Each name stands for a flat space through zero: a line, a plane or more. A row that begins with a name and a colon came from that space; any other row is followed by the name of the space it lies nearest, among the names in its block.
q43-q161: [  72   17   97 -105  -20   33    3  -14   54  -41 -108   37  -73 -162
   69 -114 -246  143 -137 -117   -9 -128  153  -71 -250 -170   89   40]
q43-q161: [-201  174   10 -171  143   21  122    9  -30  113  -43 -121 -102   49
    7  -40   -4 -108  -86  107  135 -148 -127   55   98  333   20   52]
q673-q356: [  81   49  -70  191  -69   98   46  -62   45  -77    5  -75  -31  -51
   -9   47  135  240 -111  -41    8  -28   38   39   28 -321   10   66]
q769-q505: [ -68   47   14  158 -183  133   87   37   10  -61  133  -70  -79  -35
   54  -49  288  -29  -35   83 -131 -108 -129  150  182  -30  150  -51]
q673-q356: [ -93   91 -202 -143  227  -42   21  -94  -82  175 -137 -130   -9  199
 -289  109  -48  -89  -36  159  256  108 -163 -111  298  259 -130  111]
q43-q161: [ 167 -190  342   32   73  -92 -107  102   83 -269  157  225   38   22
  576  119  134  103  220 -173 -155  214  277  242 -300  -84  -57 -294]
q225-q907: [  95   60  146  147  -20   -4   -1  -65  -12  -62   56   92   62  -43
  202   93 -211  390 -123 -234   27   50  188  118 -258 -483   99   75]
q769-q505: [ 144  -64 -155 -232  120  -72  -55  -65   35   -5 -217   42  -57 -130
 -167  -83  -91  -35  -56  -61  140   15   98 -319  -89   34 -245   83]
q673-q356: [ -18   19  205 -215  161 -208  -22   42   71  -37   88  232  -84   79
  303  184  156 -121  -78  -12   42  283   98  125  -45  201 -153 -315]
q225-q907: [ -23   57  -44   30 -100   21   34    3   58   69    2 -124  122  -49
   40  -24  -93  213  -47 -192   48 -240  140  -61 -305 -372   -1  163]
q769-q505: [ -26  -42 -146  -76 -127   33   75   37   47  -40  163 -221  114  134
  143   35  402  -25  127 -117   43  -88   -8  -24   16 -165 -122   48]
q43-q161: [-229  111 -123  -91  238   30   35   -9 -140  215 -166 -134  -57   71
 -282 -102  -48 -219   80  244  172 -199 -261  -62  305  517  -26  180]
q769-q505: [-189   60  130 -192  271  -99  -15    9 -100  118  -15   30   75  295
    4   63  -66  -91   73   83  109    2  -94  104  271  172  142   81]
q225-q907: [-162  186   62  106  163   94   96  -59 -213   87   19  -73  -52   16
  105  -13  -83  150   12    1  190 -134 -154  185  101  128   82  208]
q225-q907: [ -34   77 -302  379 -133  100  101   -3   22  104   28 -356  306  -21
 -251   -8 -276  178  118  -75   -1 -206    2  -48 -361 -130  -98  333]
q225-q907: [ 209  -78   80  139  -78   63 -104  -55   49 -113 -134  167 -131 -208
  -56  -43 -133  205 -136  -16 -111   51  137  -52  -58 -301  103  -77]
q107-q55: [ 245 -116  -74   67  -12  -33 -113  -62   55 -109 -191  211  -70 -240
 -281 -105 -162   13 -103   22 -105  112   93 -227  -16  -98  -58    6]
q107-q55: [-235  252 -269  138   53   19  251  -29  -52  145  156 -399  324  264
 -176   81 -107   53   28  -35  154 -131 -173   92  -10   46  -27  427]
q43-q161: [  -6   80   47  169 -199  138  211    4   -8 -225  343 -139   30  107
  293   61  272   87  -31  -71 -123  107 -105  314  114 -137  179   -3]
q107-q55: [   6   44   88  290 -234   -8   90   21   17 -114  371    0  209  131
  267  187  124  192   -7 -181 -145  170   41  291 -112 -408  127  -32]
q673-q356: [  45  149   47 -106  287 -103  -19 -109  -11   87 -249  181 -218 -167
  -92   69 -359   86 -284   58  214  172   73  -73 -127  249 -171  -61]
q225-q907: [  41  -64  198  102 -141   61  -14   36  -62 -121  202   84  -49  -33
  398   41  160   96   95 -118  -81   74   34  210  -81 -127   81 -171]
q43-q161: [-158  104 -109  -44 -108   72   50   -1  -44  178  -77  -70 -128  -92
 -279 -133  -12 -191 -132  179   11 -187 -207 -100  195  213   90   30]
q769-q505: [ -63   41   11  132  -38   19    6   13   29   27   24  -11   49   61
  -98   19   68   37  -36   67  -80  -74  -38   75  137 -140  138   38]
q107-q55: [-171  220 -328   58  180   23  188  -74  -66  173   -5 -382  168  187
 -210  103  -54   49   23   28  294  -79 -159  -19   23  203 -223  345]
q673-q356: [  55  -80 -121  -97  -48  -81   23   54  151  -81   66  -82  164   78
    6   12  196  -80   73  -95  -57  -11  105 -105 -106 -120 -148   29]
q769-q505: [ -84  -49  169  -62   49  -61  -36   91  -59   23  103   49   84   40
  291  -11  -28  -56  212 -102   -4  -64   52  105 -203  129  -17  -48]
q673-q356: [  56 -132  217  212 -252 -127   42  130   49 -328  616  180  284  204
  653  201  723   41  232 -318 -266  237  104  391  -15 -491   12 -171]
q107-q55: [  75  -99  -30 -255  139  -51 -136   -2   61   74 -300   73 -153 -136
 -143  -91 -121 -107  -13   74   84  -60  103 -273  -80  188 -163  -94]
q225-q907: [  -5    5  254 -192   47 -124  -18   52   50  -55   48  230  -74  -40
  247    4  -66  -72  -97  -62  -62   96  112   81 -135   72   55 -191]
q107-q55: [-215   57  347   25  154 -118  -39  133  -72  100  112  161   97   35
  359    6 -141  -19  174  -69  -32 -151   66  266 -260  188   89  -53]
q225-q907: [-122   42  -14 -258   49 -101   50   44   52   70   53  -40    8  150
   34   56  142 -216  -28   46   57   39  -47  -16   81  206  -69  -89]
q107-q55: [-246  408  181  267   50  164  230  -82 -117  119   66 -160   16   36
   95   26 -407  459 -295  -63  106 -270  -71  369  -72 -280  430  329]
q43-q161: [-153   75   98  -22  -50   42   32   41  -69   65  -30  106 -119 -102
 -173 -209  -92 -229  -94  185 -138 -166 -198   32  242  265  277   19]
q107-q55: [ -49   31   45  -97   80   59  -35  -40  -86   90 -137   13 -164  -25
  -60  -43  -96   -9  -54  105   96  -49  -79  -28  151  137   80  -23]
q769-q505: [  54   34 -187   -2   66  125  182  -28   74 -217   31 -258  -16  100
  -50  -35  283  -41    9   89   -8   15 -109   39  251  139  -42  138]
q43-q161: [  14   15    9  -89   89  -85  -50  -59 -111   45  -37  219 -182  -79
  -48   40   54 -151  -91   90  104  231 -111  -48  200  274 -130 -141]
q43-q161: [  31  -56  115  388 -320  170   39   54  -88 -179  298   34    8 -129
  286  -70  294  104  138  -93 -234  -69  -75  260   16 -236  184  -40]
q225-q907: [  11  -62  119  106   29  -39  -63    9 -143  -31  110  129  125   11
  186   -9  -29   95  188 -158    0   -1   28   90  -66 -137   31  100]
q107-q55: [  55 -118  -79 -449  185 -157 -183   26  116  251 -405  -35   11 -112
 -155  -61 -569  -84   49  -73  209 -119  292 -456 -592  222 -328  -53]
q43-q161: [ -22   -9  -82 -131  224 -105   30    6   17  -41    7  -26   53  173
  -21   77  192 -168   96   73   84  140  -55   -5  180  283 -189   16]
q769-q505: [  -6  -45  240 -182  -72   69   -4   87   70  -94  -17   66 -183 -135
  274 -158   49  -51  -31  -16 -124 -177   84   57 -106   42  168 -175]
q769-q505: [ 162  -97  -79  -44  -19   18  -90  -52  -24  -28 -184  122 -154 -245
 -181 -129 -141  -62  -47   35    1   55   14 -229  -30  110 -107  -38]
q107-q55: [  44  -37 -150   23   49   37   22  -26   22  -57  -35 -122   55  100
 -157    4  107  -24   62   67    4   25  -55  -53  182   10  -36  103]
q107-q55: [-125  115  -65  -62  261  -46  -24  -76 -141  216 -163  -11  -59   73
 -191   67 -176  -27  -24  134  251   29 -129  -46  162  296  -97   89]
q43-q161: [-150  189   55 -154  136  -52   97  -96 -172   94  105   47  -84  181
   96  142   82    8 -165    5  237  168 -178  136  325   73   53   35]
q225-q907: [  94   71  -37  279 -279   94   99  -44   56 -101  158  -53   59  -85
   23   51  -55  244 -178 -125 -122   61   49   98 -154 -419  122   37]
q673-q356: [  24  -71 -106  -59   85    4  -64    5   57   29 -144  -62  -42   31
 -147    1  132  -77   64  119   36  -35   -2 -121  121  100 -116  -36]
q769-q505: [ 128 -225  -35  -86 -100   98 -131   61   52  -18 -150 -101  -41 -143
   51 -138  -72  -20  224  -43  -44 -164  139 -199 -285   23 -101  -93]
q107-q55: [ -50  -16   14  -97  104  -92   -9   22   11   -6   53   41   42  165
   24   78  205 -122   53   51   16   92  -40   40  197   85  -39  -45]
q225-q907: [-290  201   14 -146  335  -81  -21  -63 -195  364 -147  -19  -68  192
 -142  131 -178  -55  -40  177  345  -24 -188   33  245  370  -35   66]
q673-q356: [  84    4  193   58 -142 -114   41   29   49 -177  315  221   12  -30
  449  166  230   76  -85 -216  -92  287  130  219 -195 -217  -62 -243]
q225-q907: [ -32  -49  305  -89  166  -83  -98   74  -24   20   -4  113   69   28
  390   31 -235  141  169 -171   37  -75  220  129 -379  -29   24  -60]
q225-q907: [-107  122  -63  -16    1  -38  123   37   47   64   64 -136  127    0
   23  -17 -121  -12  -24  -84   40 -127   24    9 -264   76  -77  131]
q107-q55: [ 209  -82   69  179   13  -90  -75  -28   25 -136   65  175   73  -88
  190  140 -104  202   35 -180  -26  272  208   51 -319 -194 -173  -94]
q673-q356: [ 115  -12   37  -13  170   49  -69  -73  -64  -20 -293  102  -93 -225
 -182 -204 -440  138  -55   -9   40 -137   74 -157  -98   10   75  205]
q769-q505: [  36 -148  105  -15   52   28  -69   94   14  -99  -47   25   29  -53
   96 -157  -32  -91  241   10 -137 -141   58    3  -98  158   42   -3]
q107-q55: [ -55  103 -222 -138   36   99   62 -101  -93  159 -199 -175 -125  -56
 -334 -105 -210  -58 -132  115  194 -100 -169 -213  147  207  -22  174]
q673-q356: [ 137 -117   29   16 -150  -64  -13   50  169 -175  156   18  182   72
  185   71  194  113   37 -207 -150   55  217   14 -184 -464   -9  -42]
q673-q356: [-227  344  -70 -200  156   91  199 -101    7  233 -203 -286  -90  108
 -267  -11 -437  122 -376  123  237 -209 -106  -15   70   89  217  246]
q225-q907: [ -85   72  114   53  -85   35   99   26  -67  -53  196   -6   67   33
  203  -39   36   49    8 -109  -55  -76  -49  177   -9 -107  174   90]
q769-q505: [  66  -53  183   52 -115   56  -81   41   62  -61  -83  185 -184 -243
   50 -130  -35   24 -102   41 -178 -106   84   11  -71  -83  159 -173]
q673-q356: [ -14  -91  -14  -42   68  -97  -98   36  -39   42    3  121  -24    8
    9   35  221 -189  142   65   27   84  -44  -47  109  217 -186 -131]
q43-q161: [ -29  162 -225  169 -133  162  133 -100  -81   86  -29 -186 -117 -146
 -230  -37 -104   60 -179   79  101  -34 -184  -46   49   92  -26  118]
q673-q356: [-152  109  178   48 -120    2   29   23  -33  121  117   -2  130  109
   82   33 -254  152  -89  -96  -55 -122   24  157 -103 -313  331   70]
q43-q161: [ -71  -39  108 -371  304  -70 -147  -63 -194  172 -239  145 -147  107
  -81  -33 -201 -115   43  101  237   34  -85 -132  291  267   49    7]
q673-q356: [ 110  -52  178   75   34  -18 -147  -71 -115   -1  -68  266 -102  -99
   68   43 -188  184  -52  -55   24  146   72   26    3 -196   91  -82]
q769-q505: [-50  22 -10  60  42   1  -6  -8 -57  64  19 -39  36  71  -4  65 -44  14
  60  29  52  37 -47  54  20  73 -17   8]
q43-q161: [ -26  -21  190 -220  206 -174  -83   46   97   35  -83  127  104  136
   92   57 -189   32   -5  -69    9   -9  204   -2 -152  -95   50  -23]
q769-q505: [ 153  -89 -186 -291 -100  103  -46  -80   36   17 -224  -92 -274 -182
 -111  -92   79  -34 -131   11  153  -21   26 -340   17   -5 -176 -107]
[ -23    3  126   88  -72  -29  -50   -7  -74   45   92  137   -6   34
   63   92  -89   23  -27    6  -43  154  -30  116   33  -52  117 -126] -> q769-q505
[  70  145 -156  130  -27  125   99 -107  -32   24 -131 -131  -72 -294
  -76 -113 -234  297 -176 -151  164 -210   61 -126 -305 -180 -115  266] -> q43-q161
[-65  38 -25 -76 125 -33  18  -8 -38  48 -19 -28  -1  79 -15  27  39 -62
  31  44  94   9 -59   5  97 160 -61  36] -> q107-q55
[ 253 -170   43  -49   63  -53 -125  -21   71 -183 -112  205 -105 -151
   62  -15   60   33   12  -50  -48  170  172 -118  -72  -65 -153 -141] -> q225-q907
[-107  133 -297  235  -53  193  118  -49  -46  118  -96 -326   33  -53
 -360 -121    4   69   -8  117   69 -326 -188  -77  134    8   18  332] -> q673-q356
[ 172  -15 -181  161 -218   92   19  -50  128  -73 -125  -28  -37 -234
 -368 -127 -192   53 -211   46 -167  -25   37 -194  -76 -196   60   64] -> q769-q505
[ -56  106  159   16  -45   71   53  -21  -24   13   75  -15 -117   17
  248   93    5  176 -132  -39   53   13   15  190  -35 -126  130 -111] -> q225-q907
[-111  196  -96  129  -52   85  134  -56  -23   97    8 -144  -27    5
 -181   21 -122   61 -193   93   44  -48 -139   65   85   29  105  110] -> q225-q907
[  12   69  -45  264 -296  118  144   40  102 -121  189 -130   98 -129
   83  -80  133  156  -77 -138 -182 -203   43  100 -197 -361  110  115] -> q43-q161
[ -93   65  103   34  170 -110   42   22  -11   12  148  -43  245  287
  188  189  -82  115  108 -101   55   97   63  212  -91  -71   24   88] -> q107-q55
[  16  -34  322  147   -4   -6  -57   79   17 -112   53  203   39 -104
  256  -86 -136  150   52 -105 -202 -132  155  196 -209 -200  240  -18] -> q673-q356
[ -21  -46   14   38 -216   33   16   54    1  -28  157   -6   13  -24
  108  -28  189  -81   48  -38 -109  -28  -40   42   -3  -66   46  -90] -> q225-q907
[-211  107  145   42 -228  199  157   97  -70   26  177 -198   -4  -53
  247 -198  -48    2   51  -56 -110 -385 -111  204 -129   27  325   91] -> q107-q55
[ -65  170  -39   71  105  -30  128  -72  -43  -28   89   14   -6  119
  -82  105   91    6 -167   80   58  166 -149  141  295   63   42   87] -> q769-q505
[ -59   50  132  184  -93   72  109   57  -33 -139  254  -12    9    3
  319    6  260   39   70  -53 -110  -28  -59  288   13  -10   96  -34] -> q43-q161
[  52 -118   62 -297   62 -127 -136   36    4  118 -147   76   59 -100
   99  -67 -392  -18  105 -195  109  -67  229 -242 -494   36 -167  -25] -> q769-q505
[  89 -149 -169 -228  114  -31 -162  -31   -8  114 -335   43 -145 -103
 -383 -111 -163 -251   46  195   78   37  -39 -366  113  365 -181  -70] -> q43-q161
[  24   -3    1  -15 -173  159   -5  -21  -52   22  -92   -7 -234 -251
  -29 -174  -36   -4  -97   40  -14 -158  -63  -89    0   29   87  -56] -> q673-q356
[ -41  -11  164  130  149 -131  -66  -13 -144  -32  172  249   73  200
  131  184  173  -16  105   30   -3  288  -91  238  312   18   48  -68] -> q769-q505
[ 101  -46 -147  -85  -93  -29   59   12  152 -125   39  -67   56  -15
  -38  -26  216  -52  -51  -74  -58    8   75 -128  -41 -144 -124   25] -> q43-q161
[ -77  125  229  218 -115   70  114   16  -19  -80  250  -45  173  128
  299   66 -109  329  -50 -192 -109  -88   67  342 -130 -473  364  135] -> q43-q161

Each name stands for a flat space through zero: a line, a plane or more. A row that begins with a name and a colon came from that space; any other row is followed by the name of the space it lies nearest, among the names in its block.
q187-q676: [  50  -95  208   77  109  -83 -164  -65  -88 -124   57  -10  -95  234
   47    0  139  173   91   39   84 -221 -161   94 -135 -158   86  -60]
q187-q676: [-195 -123   56  -14 -182 -255 -222  -51   44  -59  -22    9  161 -102
  130   93  140   59 -172   68  175  -20   97  219  -91 -200   16  -86]
q516-q799: [  76   -8   97   -4  -46 -191 -137  -95  102 -264   99   66  109  305
   21 -178  -15 -113   16   89 -131  168 -124  -65 -116   86  264  -47]
q516-q799: [-102 -163  -45  109  -32 -152  103  129 -204   79  -29   54  -68  -20
   30   62  -73  131   31    8   94   -4   83   32   88  -41  -77  -49]
q516-q799: [  69  306 -330 -154  159  447  123  124   73  225 -139 -120  -52 -244
  -73   84  -51    8 -159 -165 -208   -3  -53    6   -3   47 -339   89]
q796-q59: [ -16  -43  -11   52  104   42   30  -13 -124   13  -65   22  -60   57
  -98   24  -40   10  -34  -27  -14    0    5  -29  -23   34  -56   18]
q516-q799: [  -6 -163  140  169   83 -147 -176 -211 -217 -107  -72  106 -230  266
  -69   37  273   76   -3  -25   67 -218    6   95 -234 -235 -277 -201]
q974-q240: [ 137  -59 -100   92   27   35   42 -198  -50  -39  -21    6 -233  211
  -42  -38    8 -126   23  -70 -132  118    7 -169 -114   32 -155 -155]
q796-q59: [ 101  109  -27 -177  152  137  -59   43  111   69   41 -102   68   90
   74   -3  -44  170 -113  -91 -158  -48 -216   29 -142  -30  127  -26]
q974-q240: [ -80  -79 -123   26  110  180  181  324 -157  257  -89 -139  -89 -288
   84  259 -256  261    7  -41  189  -47  -18   43  197    1  131  181]
q516-q799: [ -51 -184   97  229  -41    9  -45 -266 -142 -157    8 -247 -120  141
   29   88  232 -100 -116   18  283    7  150  -16 -134 -215 -282  -31]
q187-q676: [  28   -7  163   63  -16 -103   44  -81  -60  -35    3  192  -69  102
 -145  -97  134 -118  133   -4   -3  -96  108  -71   17   11 -118  -42]
q974-q240: [  36  -42  215   97  -16   79   36    4    4  -37   52 -116  -85  -59
   44   87   86  -30  150   45  281 -121   41  -38   91  -78  128  152]
q187-q676: [  93  109  123  -30  124  240  275   63  -29  196    2   29  -77  -92
 -177  -12  -17  -76  142 -106   22 -129  102 -187  163  107  -61  150]
q796-q59: [ 125   39  234 -119  125   46 -208 -205  123  -64  152 -174   54  275
  114  -54  270  173  -89  -65  -15 -255 -199   89 -294 -250   11 -137]
q796-q59: [ -42  -94   41    2   71 -112  -25   25  -99   10  -62  123   12  107
  -68   16  -77   56  -65  -25  -41   30  -13   -7  -61   33  113  -30]
q974-q240: [ 359  255  -55  -48  150  324  317 -132   68   82  130  -49 -207  276
 -142 -255   63 -190  170 -185 -344    2  -47 -355  -21  139 -354  -85]
q187-q676: [ -46  -39   20  102  -98   51  -46  -25   10  -80  -31 -209  -47  -72
  119  162  155  -58 -118   12  265   32   97   49  -59 -202 -116   72]
q796-q59: [ -48    3  155  -74  -90 -123  -76  115  114   18   36  116  111 -166
   60   23  -17   55  130   80  107 -106  -13   90  117    5  319   75]
q516-q799: [-224  -66  -66   26 -172 -303 -127  101  -44  -80  -45  184  175 -147
   15  -28  -30   30  -14  150   28   44   72  205   92   19   11  -27]
q187-q676: [  41   22  253  -42  -26   23   65 -133  104  -55  135 -112  154  118
  -31  -95  118 -146  -42  -19   93   10   94 -134  -26  -11   66   68]
q974-q240: [ -52   -9 -160  -26  -64 -150 -330  -48   84 -203  -66   -7   68   89
  140   35   32   52 -205   68 -101  132 -162  200 -237 -102   58 -120]
q974-q240: [ -18  -93 -143  176   24   58  -41  111 -139  -55 -103  -67 -224  -90
   77  171  -99   84   89   73  134   20  -77   71   60  -28   37   76]
q187-q676: [  38  -89  178   90  -11 -106   64  -82  -73 -114   67  -66   -2  303
   -2  -47  131  -81  -90  -45   88   74   83 -127 -132 -107  -73  -36]
q187-q676: [-171 -131  163 -104 -248 -399 -103   57  127   24   37  255  255 -166
   66  -17  -64   -2   38  103   91   36  130   88  113   41  400  -42]
q796-q59: [  96  255   -5 -206   64  340  338   68  162  308   49   21   93 -291
 -184  -98 -130 -150  131 -114 -136  -48  116 -218  275  270  -15  171]
q796-q59: [ -97   92 -212 -173  -48   65 -151  233  171  136 -133   38   96 -420
  129  196 -191  145  -67   34  -14   16 -111  213   82   36  292   99]
q796-q59: [ -21   58   -9 -137   -4  -49 -113  -57  130  -67  104  -59  245   72
   50 -132  -26   42 -106   42 -138   48 -111   66  -69   45  112  -44]
q974-q240: [  88  -13    7    1   67   82  -24   10   18  -28   12 -158  -68  135
  107   80   12   66  -93  -60   33   38 -103  -32 -137 -105   71    2]
q796-q59: [ 117   89  -66  124  108  274  174  -84 -106    8   17 -150 -208   56
  -95  -42   98  -88   97  -52  -10  -71   28 -118   36    0 -399   35]
q187-q676: [ 119  123  116 -120  211  197   89    8   21  121   63  -12   15   73
 -103  -80   -9   88   66  -90 -119 -182 -114  -71    1   63   38   46]
q516-q799: [-178 -130  -90   98 -192 -181  -88  129  -45  -33 -116   20   -6 -212
  130  196  -10   18  -82   78  225   98  121  150   45 -120   31   28]
q516-q799: [-146 -162  -87  127 -178 -338 -225  141  -58 -182 -104  168  -24  -63
  133  107  -83   56   33  172  104  124  -36  191   15  -40  230  -25]
q974-q240: [ 103   74  -59  -32  190  158  105  164  -47   53  -21   19  -59   55
  -66  -16 -218   76   81  -32 -140   28 -170  -92   61  171  185  113]
q796-q59: [-133 -107  248  -77  -25 -371 -277   73  -17  -55   45  173  179  101
  106   -2  154  298  -38   64   77 -256 -102  290 -136 -225  189 -130]
q516-q799: [ 247  110   13    2  290  443   42 -107  -24   59   50 -404 -251  233
   85   99  201  161 -105 -197   13 -203 -199  -58 -259 -256 -295  -19]
q516-q799: [  57  220  -51  -83  109  265   70 -191   64   17    8  -45   76    7
 -221 -163   97 -193  -68  -63 -200  -25   44  -87  -25  123 -339   29]
q516-q799: [-129 -315  178  140 -151 -430  -85   83 -155  -88   58   21    5  170
  216   93   70  201  -28   65  272  -12   54  114  -70 -254  147 -130]
q516-q799: [  19  153 -206 -165   15  130  110  278  112  218  -84  104   28 -298
    9   66 -258   58   46  -47 -148   63  -60   -6  171  174  188  102]
q187-q676: [ -41  -35   84   38  120   41  -43 -153 -134   16  -24  -33  -32  107
 -102   -1  185   62  -98  -58   29 -182   39   63 -131 -133 -301  -77]
q974-q240: [ 111  201  -88  -67   70  194 -105   60  160 -142  -17 -126   36   43
   46    0  -21  -57  -79   12 -105  104 -199    9 -100   33  115  130]
q187-q676: [ -65 -230  217  198 -131 -340    2  -25 -153 -149   86  139  -44  145
   12  -73   45  -16  219  138  184  -32   97  -15   99  -22  108  -49]
q974-q240: [ -94   15  174  -77 -166 -185 -288 -153  181 -142  114  -42  219  -35
  139  -53  287   38  -55  106  117 -170   -4  240 -110 -217   -4  -92]
q796-q59: [ -83   82  -79 -100  -71  -67  -42  185   96   17   15   87  181 -208
   43  -40 -145   64   64  102  -59   20  -66  119  157  120  203   80]
q974-q240: [ 210   13   99  113  113   -6  205    2 -158  -32  115   -1 -219  424
  -30 -153  137   30  136 -108 -101  -78  -46 -183  -89  -86 -288 -128]
q974-q240: [ -16 -130  189  210   81  111   34   -6 -196  -62   39 -301 -152   85
   88  160  198  124   -5    4  384 -189   29   44  -42 -278 -166  105]
q796-q59: [ 169   50 -113    6  145   62   14    4  -38  -51    3   33 -145  257
  -23  -88  -93   37   50  -49 -251   67 -199  -95 -103   85    8  -82]
q974-q240: [  62  -52  -86  209  148  146  -73  -85 -187 -185  -52 -219 -231  234
   21   73   89   40  -69    6   59    9 -125   22 -175 -132 -242    3]
q187-q676: [ 186  235 -160 -214  168  176  122   70  130  115   27  134   48   76
 -130 -199 -238  -24   68  -91 -455   90 -193 -160   32  309  123  -13]
q187-q676: [   4   30  181 -149   -9  -68  -56   94  136   56   88   24  161  -40
   87   -6    1  128   28    5   41 -120  -75   62   14  -40  302   34]
q516-q799: [  15  118    7  -23   12  -14  206  229  -42   83   61  168   49  -82
  -98 -151 -113   20  246   41 -100  -71    2  -46  259  180    2   91]
q796-q59: [ 224   92 -228   84  224  484  -54 -147   -4  -47  -65 -410 -345  117
   98  169   69   33 -113 -116  -26    5 -222  -46 -236 -145 -248   10]
[  51   -1   48  -13   37  -78  147   84  -62   53   29  134   -8  134
  -72  -95  -67    0   67  -50 -106   28   17 -119   39   84   23  -29] -> q796-q59
[  -2 -128  150   64  -23 -153 -119   46  -26 -146  110 -156   31  196
  213   42   74  179  -27   61  176  -39 -121   92 -111 -201  180  -21] -> q187-q676
[ -82   68   73 -106  -98 -175   65  -29   71  -15   81  182  289   12
 -139 -234  -15 -147   -8   42 -145   77  126  -48   92  172   -6  -15] -> q516-q799
[-123 -222  184  204 -106 -229   92  -69 -233    7  -35  122 -114   38
  -80   48  171  -58   56    5  255  -89  288  -24   47 -137 -238  -66] -> q516-q799
[ -63 -175  192   19   38 -174   69    1 -128   49   75   63   76  124
  -34  -45  -57  108   35    5   72  -60   47  -40   40   17  153  -34] -> q187-q676
[  57   48  164 -153   14 -257  200   83    9   94  131  370  190  221
 -179 -324 -119  -29  153  -45 -309   14   29 -180  102  247  150 -104] -> q796-q59
[  94  241 -180  -94   86  237  318  177    2  232  -16  120  -43 -168
 -177 -122 -149  -66  162  -90 -251  -13   35 -148  236  245 -212   77] -> q187-q676
[  78 -100 -179  177  -71  -18 -168 -198  -43 -166  -34 -143 -291  154
  166   84  159  -10  -29   12   24   57  -63   56 -209 -210 -268 -206] -> q974-q240
[ 240   32   39  -99  237  273    5 -134   94   48   71 -170 -110  205
   18   -7 -112   62   15 -109 -146  -11 -239 -171 -134   75  264   -7] -> q974-q240
[  77  -99   -2 -120   28 -207 -104  244   75   37   57  120   13   93
  221   34 -290  303  114   30 -115   40 -300   48   -7   57  640  -69] -> q516-q799
[  95  -25  -22  131   15  141  114   48  -64   40    8  -75 -256  -82
   44   79  -22   11  234   14  123  -80  -11  -67  136   -7  -26   62] -> q974-q240
[ 106   51  110 -128   40  -98 -161   -7  130  -89  126  -55   99  276
  159  -80  112  164  -84  -35 -110  -65 -218   71 -232 -155  136 -129] -> q974-q240
